Below are the code and all the weights of a small trained network. Each question names an input and a class and asks about switching units off, where a switched-off unit gives its printed mean instead of its output.

import numpy as np


def w(rows, s, z=0):
    codes = np.array(rows[::2]) - 128.0
    scale = np.full(codes.shape[1], s)
    scale[-1] = z or s
    return codes * scale


def norm(h):
    return h / np.sqrt((h * h).mean(-1, keepdims=True) + 1e-5)


def f(y):
    return y / 2 * (1 + np.tanh(0.7978845608 * (y + 0.044715 * y**3)))


def log_softmax(a):
    a = a - a.max(-1, keepdims=True)
    return a - np.log(np.exp(a).sum(-1, keepdims=True))


def net(x, mask):
    res = np.array(x, float).reshape(1, 5) / 4 @ E
    u = 0
    for l in range(2):
        y = f(norm(res) @ A[l][:, :-1].T + A[l][:, -1])
        res = res + np.where(mask[u : u + 5], y, B[l][:, -1]) @ B[l][:, :-1]
        u += 5
    return log_softmax(norm(res)[-1] @ U[:, :-1].T + U[:, -1])


A, B = {}, {}
E = w([
[159,32,143,68,255,174,149],'x0',
[213,146,179,1,102,100,73],'x1',
[83,144,167,174,148,181,4],'x2',
[189,45,140,219,178,129,240],'x3',
[133,165,239,117,66,169,217],'x4',
],0.007)
A[0] = w([
[97,186,150,186,151,244,255,22],'0.n1',
[129,136,44,211,162,204,219,91],'0.n2',
[20,217,161,156,114,84,243,196],'0.n3',
[40,127,229,133,189,198,110,103],'0.n4',
[41,36,82,249,27,106,222,2],'0.n5',
],0.0057,0.0016)
B[0] = w([
[15,192,115,81,103,139,126,216],'0.n1',
[85,44,67,92,121,88,129,221],'0.n2',
[103,170,117,141,154,254,160,241],'0.n3',
[135,50,135,108,93,162,72,188],'0.n4',
[82,212,90,179,181,138,151,254],'0.n5',
],0.0096,0.0036)
A[1] = w([
[74,77,171,176,159,124,70,4],'1.n1',
[137,244,168,200,70,106,84,15],'1.n2',
[135,67,35,150,167,98,169,20],'1.n3',
[69,142,137,52,108,114,105,122],'1.n4',
[158,90,156,89,199,201,140,117],'1.n5',
],0.011,0.0033)
B[1] = w([
[54,20,249,97,60,134,79,185],'1.n1',
[213,125,136,165,42,50,160,243],'1.n2',
[129,118,199,150,191,35,133,254],'1.n3',
[146,106,32,50,118,132,105,220],'1.n4',
[150,169,116,194,156,195,129,241],'1.n5',
],0.011,0.0041)
U = w([
[23,200,90,182,143,112,186,181],'0',
[158,149,56,43,116,50,61,168],'1',
[119,66,140,168,221,2,143,216],'2',
[184,190,140,177,34,49,139,177],'3',
[200,141,132,140,205,172,75,22],'4',
[110,169,92,67,114,189,145,5],'5',
[77,44,193,144,126,143,45,112],'6',
[200,143,183,110,142,121,211,73],'7',
],0.018,0.003)

Each question gives the input, the list of numbers given to net, and the class t.
The units are the neurons (one row each of A and B). Each row of codes is followed by its name. A weight is (code - 128) times the scale printed after its matrix; where a second scale follows, it is the last column's (A, B and U).
mask holds one flag per neuron, layer by layer. A switched-off neuron (its flag False) gives its mean, the last column of its row in B, instead of its output. The means were averaged over made-up inputs and are rounded, as every weight is.
A unit's drop is (log p(t) with every unit on - log p(t) with that unit switched off) / (log p(t) with every unit on - log p(t) with every unit switched off).
The circuit of an input: a set's keep is (log p(t) with only the set's units on - log p(t) with every unit switched off) / (log p(t) with every unit on - log p(t) with every unit switched off). Starting from all 10 units, units are removed one at a time, each time the one whose removal leaves the highest keep (on an exact tie, the one counted first), for as long as the keep stays at least 0.8.
units of the circuit, in order: the units of the circuit, biggest drop first
k most important neurons: the k neurons with the biggest drops, biggest first
k most important neurons of layer l: the k neurons of layer l with the biggest drops, biggest first
drop of u: that unit's drop, to one decimal
input [7,-3,1,4,6], class 6: 2 most important neurons	[0.n4, 0.n2]
input [3,-2,3,4,2], class 6: units of the circuit, in order	[1.n1]
input [1,-4,2,0,-2], class 6: 2 most important neurons	[1.n1, 0.n4]
input [6,-1,1,-5,-6], class 6: units of the circuit, in order	[1.n1, 0.n5]
input [8,-4,-1,-2,5], class 5: units of the circuit, in order	[0.n1, 1.n4, 1.n3]
input [4,5,5,-3,4], class 4: 2 most important neurons of layer 0	[0.n1, 0.n2]
input [-4,-6,7,-5,0], class 3: 2 most important neurons	[1.n2, 0.n2]
input [3,-3,3,4,0], class 6: 2 most important neurons of layer 0	[0.n4, 0.n1]
input [8,-7,0,6,7], class 0: 2 most important neurons of layer 0	[0.n1, 0.n5]
input [-1,3,6,7,6], class 6: 2 most important neurons	[0.n4, 0.n5]
input [-3,-8,5,-3,-5], class 6: 2 most important neurons	[1.n1, 0.n1]
input [8,0,5,5,1], class 6: drop of 1.n3	0.0
input [4,6,4,1,4], class 4: drop of 1.n5	0.6
input [7,-2,8,8,3], class 6: drop of 1.n1	0.3
input [-7,-2,3,-5,-2], class 3: units of the circuit, in order	[1.n2]
